Below is a small trained network, with its code and all its weights. Each question gives an input and a target symbol and asks what happens when units are switched off, that is, made to give their printed mean instead of their output.

import numpy as np


def w(rows, s, z=0):
    codes = np.array(rows[::2]) - 128.0
    scale = np.full(codes.shape[1], s)
    scale[-1] = z or s
    return codes * scale


def f(y):
    return np.maximum(y, 0)


def softmax(a):
    e = np.exp(a - a.max(-1, keepdims=True))
    return e / e.sum(-1, keepdims=True)


def log_softmax(a):
    a = a - a.max(-1, keepdims=True)
    return a - np.log(np.exp(a).sum(-1, keepdims=True))


def net(x, mask):
    ids = ['δηλξστφ'.index(c) for c in x.split()]
    T = len(ids)
    res = E[ids] + P[:T]
    u = 0
    for l in range(2):
        q, k, v = (res @ M[l].T for M in (Q, K, V))
        z = softmax(np.where(np.tri(T) > 0, q @ k.T / 2**0.5, -1e9)) @ v
        res = res + np.where(mask[u], z, O[l][:, -1]) @ O[l][:, :-1]
        u += 1
        y = f(res @ A[l][:, :-1].T + A[l][:, -1])
        res = res + np.where(mask[u : u + 12], y, B[l][:, -1]) @ B[l][:, :-1]
        u += 12
    return log_softmax(res[-1] @ U[:, :-1].T + U[:, -1])


Q, K, V, O, A, B = {}, {}, {}, {}, {}, {}
E = w([
[137,142,113,159,171,188],'δ',
[121,218,43,127,96,104],'η',
[104,178,115,82,45,39],'λ',
[90,40,150,132,217,180],'ξ',
[131,119,192,119,128,252],'σ',
[98,154,139,64,32,144],'τ',
[93,183,194,78,221,141],'φ',
],0.018)
P = w([
[41,83,150,199,146,42],'0',
[2,148,235,139,148,107],'1',
[54,91,76,139,155,135],'2',
[85,144,187,162,126,112],'3',
[105,107,77,120,124,171],'4',
[141,151,184,156,102,132],'5',
[146,118,83,107,101,203],'6',
[176,154,175,147,93,137],'7',
],0.0099)
Q[0] = w([
[48,184,166,32,63,191],'0.h0',
[77,194,68,69,107,249],'0.h0',
],0.017)
K[0] = w([
[251,190,122,58,166,113],'0.h0',
[232,71,134,7,151,116],'0.h0',
],0.017)
V[0] = w([
[170,69,253,82,154,90],'0.h0',
[203,212,159,171,24,149],'0.h0',
],0.0056)
O[0] = w([
[144,121,155,2,180,87,6],'0.h0',
[179,74,113,246,186,191,176],'0.h0',
],0.0044,0.0026)
A[0] = w([
[188,74,8,98,212,181,15],'0.n0',
[180,87,24,20,122,112,75],'0.n1',
[140,38,138,193,188,79,83],'0.n2',
[214,119,157,127,32,132,118],'0.n3',
[120,123,148,166,127,44,109],'0.n4',
[72,183,190,145,162,158,53],'0.n5',
[195,223,140,182,121,86,1],'0.n6',
[142,90,197,120,62,149,64],'0.n7',
[146,101,191,183,106,123,194],'0.n8',
[165,39,83,121,89,42,89],'0.n9',
[184,91,161,61,95,32,67],'0.n10',
[85,1,141,129,40,142,105],'0.n11',
],0.0093,0.0036)
B[0] = w([
[47,138,100,133,61,94,168],'0.n0',
[111,7,197,119,138,124,183],'0.n1',
[76,153,210,121,86,99,147],'0.n2',
[90,168,143,139,94,141,247],'0.n3',
[90,185,122,93,148,149,254],'0.n4',
[194,139,77,173,137,96,224],'0.n5',
[104,121,158,131,143,209,218],'0.n6',
[165,74,98,110,157,143,203],'0.n7',
[144,120,146,90,181,140,204],'0.n8',
[182,112,92,211,83,163,207],'0.n9',
[87,46,109,129,179,150,239],'0.n10',
[171,165,54,89,127,122,245],'0.n11',
],0.016,0.0037)
Q[1] = w([
[85,24,80,118,7,183],'1.h0',
[155,106,151,167,112,54],'1.h0',
],0.018)
K[1] = w([
[144,105,168,98,40,250],'1.h0',
[101,162,105,100,197,175],'1.h0',
],0.021)
V[1] = w([
[88,117,88,160,251,175],'1.h0',
[178,134,102,43,151,194],'1.h0',
],0.012)
O[1] = w([
[165,113,163,181,75,254,136],'1.h0',
[173,135,87,143,234,161,254],'1.h0',
],0.0077,0.0029)
A[1] = w([
[194,124,126,183,103,163,156],'1.n0',
[128,141,154,118,206,65,62],'1.n1',
[75,132,79,118,172,100,137],'1.n2',
[138,154,85,99,189,99,79],'1.n3',
[135,214,107,155,117,149,3],'1.n4',
[117,75,235,188,169,73,76],'1.n5',
[193,152,156,174,136,53,14],'1.n6',
[92,60,88,137,204,70,78],'1.n7',
[205,187,206,143,150,142,110],'1.n8',
[139,134,101,162,26,141,97],'1.n9',
[243,72,228,114,154,80,55],'1.n10',
[122,7,155,95,144,118,87],'1.n11',
],0.012,0.0058)
B[1] = w([
[104,174,150,51,124,152,212],'1.n0',
[83,102,89,127,143,173,153],'1.n1',
[174,66,165,25,106,85,254],'1.n2',
[138,133,155,182,63,106,216],'1.n3',
[55,161,119,165,36,168,183],'1.n4',
[149,69,188,96,118,204,139],'1.n5',
[143,32,75,105,77,107,134],'1.n6',
[189,185,110,170,88,149,197],'1.n7',
[148,100,108,182,199,19,185],'1.n8',
[97,87,97,204,180,113,232],'1.n9',
[33,130,115,108,34,251,156],'1.n10',
[104,189,129,161,202,93,159],'1.n11',
],0.016,0.0081)
U = w([
[151,146,171,160,178,86,251],'δ',
[115,134,152,155,83,133,37],'η',
[58,94,150,55,127,76,148],'λ',
[155,51,220,162,109,156,118],'ξ',
[139,108,77,78,146,190,114],'σ',
[188,92,144,139,76,142,170],'τ',
[120,2,71,134,145,121,93],'φ',
],0.0061,0.0032)

Each question gives the input, a string of symbols that net reads in full, and the target symbol t.
The units are the heads (2 rows each of Q, K, V and O) and the neurons (one row each of A and B). Each row of codes is followed by its name. A weight is (code - 128) times the scale printed after its matrix; where a second scale follows, it is the last column's (O, A, B and U).
mask holds one flag per unit, layer by layer, with each layer's heads first. A switched-off unit (its flag False) gives its mean, the last column of its rows in O or B, instead of its output. The means were averaged over made-up inputs and are rounded, as every weight is.
A unit's drop is (log p(t) with every unit on - log p(t) with that unit switched off) / (log p(t) with every unit on - log p(t) with every unit switched off).
The circuit of an input: a set's keep is (log p(t) with only the set's units on - log p(t) with every unit switched off) / (log p(t) with every unit on - log p(t) with every unit switched off). Starting from the 12 units with the biggest drops (on a tie, the unit counted first), units are removed one at a time, each time the one whose removal leaves the highest keep (on an exact tie, the one counted first), for as long as the keep stays at least 0.8.
circuit, biggest first: the units of the circuit, biggest drop first
top k neurons: the k neurons with the biggest drops, biggest first
top k neurons in layer l: the k neurons of layer l with the biggest drops, biggest first
input λ η λ λ λ λ η λ, target η: circuit, biggest first -> (0.n3 1.n2)
input λ λ λ σ, target σ: circuit, biggest first -> (0.n7 1.n0 1.h0)
input λ φ δ τ δ η, target η: circuit, biggest first -> (0.n10 1.n4)
input σ τ λ τ λ λ ξ, target λ: circuit, biggest first -> (0.n0 0.n2)
input λ λ φ, target δ: circuit, biggest first -> (1.h0 0.n5 1.n8 0.n10)
input λ η λ, target φ: circuit, biggest first -> (0.n9 1.n9)
input λ η τ φ λ, target δ: top 4 neurons -> (1.n11 0.n1 1.n7 0.n10)
input σ λ η ξ, target ξ: top 4 neurons -> (0.n2 1.n5 0.n4 0.n10)
input η λ λ τ ξ, target τ: circuit, biggest first -> (1.n7 1.h0 1.n3)
input φ ξ η φ ξ, target δ: circuit, biggest first -> (1.n11)
input λ λ λ φ, target φ: circuit, biggest first -> (0.n5 1.n6 1.n1)
input τ η ξ, target τ: circuit, biggest first -> (1.n7 0.n11 1.n3)
input λ λ ξ τ σ τ δ, target τ: top 2 neurons in layer 0 -> (0.n3 0.n5)
input λ λ τ λ, target τ: top 4 neurons -> (0.n10 1.n7 1.n3 0.n11)
input λ τ η δ, target δ: top 3 neurons -> (1.n8 0.n1 0.n10)
input λ λ τ, target τ: top neuron -> (0.n11)
input σ σ η λ ξ, target λ: top 2 neurons -> (0.n5 0.n0)
input λ η σ φ σ, target δ: top 4 neurons -> (1.n8 0.n4 0.n10 0.n1)
input η η λ η η λ, target η: top 3 neurons in layer 0 -> (0.n3 0.n6 0.n4)
input σ η λ, target σ: top 2 neurons in layer 1 -> (1.n0 1.n3)
